Here is a tiny trained network, its code and every weight. The questions are about switching its units off for an input and a class, where a switched-off unit gives its printed mean instead of its output.

import numpy as np


def w(rows, s, z=0):
    codes = np.array(rows[::2]) - 128.0
    scale = np.full(codes.shape[1], s)
    scale[-1] = z or s
    return codes * scale


def f(y):
    return np.maximum(y, 0)


def log_softmax(a):
    a = a - a.max(-1, keepdims=True)
    return a - np.log(np.exp(a).sum(-1, keepdims=True))


def net(x, mask):
    res = np.array(x, float).reshape(1, 3) / 4 @ E
    y = f(res @ A[0][:, :-1].T + A[0][:, -1])
    res = res + np.where(mask, y, B[0][:, -1]) @ B[0][:, :-1]
    return log_softmax(res[-1] @ U[:, :-1].T + U[:, -1])


A, B = {}, {}
E = w([
[223,140,46,238,166,206,187,44],'x0',
[125,220,20,82,254,42,162,182],'x1',
[8,12,106,152,181,220,226,216],'x2',
],0.0058)
A[0] = w([
[62,118,192,38,98,68,64,209,7],'neuron 0',
[151,71,202,156,36,177,87,77,19],'neuron 1',
[253,245,161,104,63,27,11,20,55],'neuron 2',
[127,222,28,88,246,52,154,192,33],'neuron 3',
[133,64,194,141,58,188,103,103,14],'neuron 4',
[213,135,44,235,165,193,191,36,46],'neuron 5',
],0.0052,0.002)
B[0] = w([
[211,163,229,127,248,210,49,205,186],'neuron 0',
[202,25,94,59,111,53,169,57,187],'neuron 1',
[23,41,56,239,255,132,211,211,254],'neuron 2',
[233,30,103,14,62,23,150,35,208],'neuron 3',
[189,6,94,68,117,41,171,64,174],'neuron 4',
[225,181,245,119,216,214,16,206,219],'neuron 5',
],0.0056,0.0078)
U = w([
[176,97,111,56,97,83,158,44,76],'0',
[166,169,193,127,151,168,5,171,82],'1',
[49,99,94,193,157,132,213,172,96],'2',
[86,190,117,137,72,132,118,92,255],'3',
],0.014,0.0086)

Each question gives the input, the list of numbers given to net, and the class t.
The units are the neurons (one row each of A and B). Each row of codes is followed by its name. A weight is (code - 128) times the scale printed after its matrix; where a second scale follows, it is the last column's (A, B and U).
mask holds one flag per neuron, in row order. A switched-off neuron (its flag False) gives its mean, the last column of its row in B, instead of its output. The means were averaged over made-up inputs and are rounded, as every weight is.
A unit's drop is (log p(t) with every unit on - log p(t) with that unit switched off) / (log p(t) with every unit on - log p(t) with every unit switched off).
The circuit of an input: a set's keep is (log p(t) with only the set's units on - log p(t) with every unit switched off) / (log p(t) with every unit on - log p(t) with every unit switched off). Starting from all 6 units, units are removed one at a time, each time the one whose removal leaves the highest keep (on an exact tie, the one counted first), for as long as the keep stays at least 0.8.
units of the circuit, in order: the units of the circuit, biggest drop first
unit that matters most: the unit with the biggest drop
k most important neurons: the k neurons with the biggest drops, biggest first
drop of u: that unit's drop, to one decimal
input [-4,5,3], class 0: 3 most important neurons : [neuron 3; neuron 2; neuron 5]
input [-3,-5,-6], class 2: 2 most important neurons : [neuron 2; neuron 3]
input [8,7,4], class 1: unit that matters most : neuron 5
input [1,-4,1], class 0: units of the circuit, in order : [neuron 2; neuron 5]
input [0,-2,-1], class 3: 2 most important neurons : [neuron 3; neuron 2]
input [-4,5,2], class 0: 2 most important neurons : [neuron 3; neuron 2]
input [7,6,0], class 1: 2 most important neurons : [neuron 5; neuron 1]
input [2,-3,1], class 3: units of the circuit, in order : [neuron 2; neuron 3; neuron 0]
input [-4,3,-6], class 2: 2 most important neurons : [neuron 2; neuron 5]
input [-4,-8,5], class 0: units of the circuit, in order : [neuron 4; neuron 1]
input [7,0,3], class 1: 2 most important neurons : [neuron 5; neuron 2]
input [8,-7,0], class 1: 2 most important neurons : [neuron 5; neuron 3]
input [-6,8,0], class 0: 2 most important neurons : [neuron 3; neuron 5]
input [-1,8,8], class 0: 2 most important neurons : [neuron 3; neuron 2]
input [-6,-1,3], class 1: units of the circuit, in order : [neuron 0]
input [-7,-3,7], class 1: 2 most important neurons : [neuron 0; neuron 2]
input [3,2,-1], class 3: 4 most important neurons : [neuron 0; neuron 2; neuron 1; neuron 4]
input [-4,2,-6], class 2: 2 most important neurons : [neuron 2; neuron 5]
input [-6,4,4], class 1: 2 most important neurons : [neuron 0; neuron 2]
input [5,3,-1], class 1: drop of neuron 2 : 0.1
input [-3,7,5], class 0: drop of neuron 2 : 0.3
input [8,-2,1], class 1: drop of neuron 5 : 0.5
input [0,6,1], class 0: drop of neuron 3 : 0.4
